In the rows, 128 means zero.
Each row is followed by its class. Each block has new classes.
[121 113 129 101  88 185 133 135 117 174 136 136 149 136 167 110 123 135
 137  92 150  99 113 168 132 105 126 124  69 130 163  95 154 128 102 141
 129 146 137 138 171 126 147 107 136  63 124 101 157  82 109 111 145 133
 124 130 124 198 116 135 149]	<26>
[129 107 130 109 109 161 153 137 119 151 126 108 148 135 133 114 129 121
 148 170 149 103 118 142 131 130 131 130 108 117 173 115 140 119 116 129
 149 100 141 126 132 127 122 127 138  78 128 138 139 148 134 103 133 117
 144 133 135 171 127 153 137]	<30>
[128  89 146 101  77 198 132 145 122 166 122 127 172 136 147 110 110 128
 133 163 180 108 124 163 127 125 139 123  61 130 196 112 142 128 117 135
 135 117 142 132 161 128 145 122 131  65 135 119 155 102 121 113 132 126
 127 126 121 209 130 154 141]	<30>
[134 115 131 106 102 204 156 113 126 159 103 134 151 136 156 122 114 125
 125 147 130 108  99 145 122 140 130 136 103 112 194 104 146 132 117 136
 164 128 153 118 144 131 132 137 124  69 140  97 141 173 126 130 139 113
 127 132 102 171 138 134 118]	<30>
[118 116 131 109 102 152 139 138 143 155 131 139 140 119 164 104 122 136
 134  90 139 103 119 141 126 107 128 136  90 152 156 120 148 128 107 136
 135 134 144 137 161 131 125 105 135  62 141 114 153  84 115 130 131 123
 133  78 105 142 102 137 132]	<26>
[136 134 169 108 112 142 127 136 122 133 110 120 119 130 132 123 115 117
 135 157 130 126 133 134 137 137 125 132  81 142 130 130 139 140 117 138
 114 134 136 130 140 122 115 105 122 110 120 126 155 119 129 122 127 127
 125 122 125 171 135 119 109]	<31>
[125 116 197  97 106 205 136 125 123 180 109 115 159 147 129 121 114 137
 138 155 135 100 122 165 127 142 139 132  81 121 222 103 121 112 103 133
 144 108 134 116 151 126 149 140 126  75 147  98 164 141 127 122 129 117
 143 115 133 212 145 124 127]	<30>
[155 114 138 113 107 189 135 138 132 157 102 114 127 123 168 122 114 114
 121 156 137 130 121 152 134 116 119 128  41 127 151 119 150 132 123 132
 108 128 143 128 147 138 126 137 112 108 135 108 162  94 126 148 126 139
 128 122  92 219 132 129 117]	<31>
[151 117 144  98  98 163 166 124 127 163 104 120 116 136 101 120 110 131
 145 192 129 104 115 155 140 132 141 126 120 161 180 112 166 147  93 128
 109 107 120 111 135 128 132 127 143 151 140 126 151 119 128 119 128 134
 137 115 138 169 119 132  95]	<30>
[136 123 131 114 125 215 134 126 131 188 107 123 157 130 108 133 141 133
 148 157 130 117 119 163 135 136 148 154 161 133 214 111 128 125  99 121
 143 110 119 124 138 124 147 160 138 125 158 106 133 202 119 131 134 113
 133 120 135 174 148 150 105]	<30>
[130 109 133 107 107 190 154 135 121 166 127 119 151 135 175  98 126 120
 131 168 128 127 130 150 130 133 127 134  66 127 178 126 144 126 134 137
 147 120 156 120 136 134 134 136 126  67  98 120 146 141 116 127 131 112
 124 126 107 189 161 146 130]	<30>
[100 107 122 118 119 176 139 122 126 138 163 150 164 140 153 125 128 128
 114 153 140 117 127 128 124 108 125 125 116  74 174 130 132 114 158 152
 174 125 120 125 116 122 125 136 107  67 119 127 118 182 112 118 133 112
 130 136 122 143 138 145 147]	<30>
[ 96 128 128 107  98  87 174 132 114 121 117 126 143 141 144  86 121 112
 154 135 134  80 139 125 148 132 123 122  82 144 138  91 143 125  75 126
 141  90 173 131 170 128 155  96 147  45 141 134 152  94 122 142 138 111
 136 130 110 149 107 143 156]	<26>
[136 125 135 102  97 155 155 113  93 155  68 111 116 101 130  96 113 122
 151 192 110 110 123 134 127 149 124 132  97 151 162 120 156 126  76 128
 113  60 146 120 141 123 126 137 125 119 159 118 151 115 116 160 145 119
 145 125  90 184 126 141 102]	<31>
[111 105 136 105 113 191 141 142 135 143 122 139 167 140 139 119 122 127
 154 172 140 115 118 150 135 129 140 120 119 116 154 129 132 118 108 127
 164 116 112 128 114 133 133 131 134  84 132 120 142 121 123 113 133  95
 135 126 127 170 137 149 126]	<30>
[165 112 135 103  95 229 124 109 114 189  96 101 153 136 159 121 115 124
 149 172 137 143 121 168 119 147 136 135  37 127 203 130 139 125 141 155
 119 101 143 115 161 127 130 173 111 115 122  76 161 114 118 114 125 129
 124 116 109 252 146 129 120]	<31>
[ 97 108 129 100 107 228 152 135 128 182 142 138 155 134 175 112 120 125
 131 175 138 114 126 138 129 129 127 115 101 107 245 113 170 125 132 132
 185 122 150 115 135 137 131 147 121  28 154 112 150 183 111 131 133 105
 112 130 109 195 139 161 133]	<30>
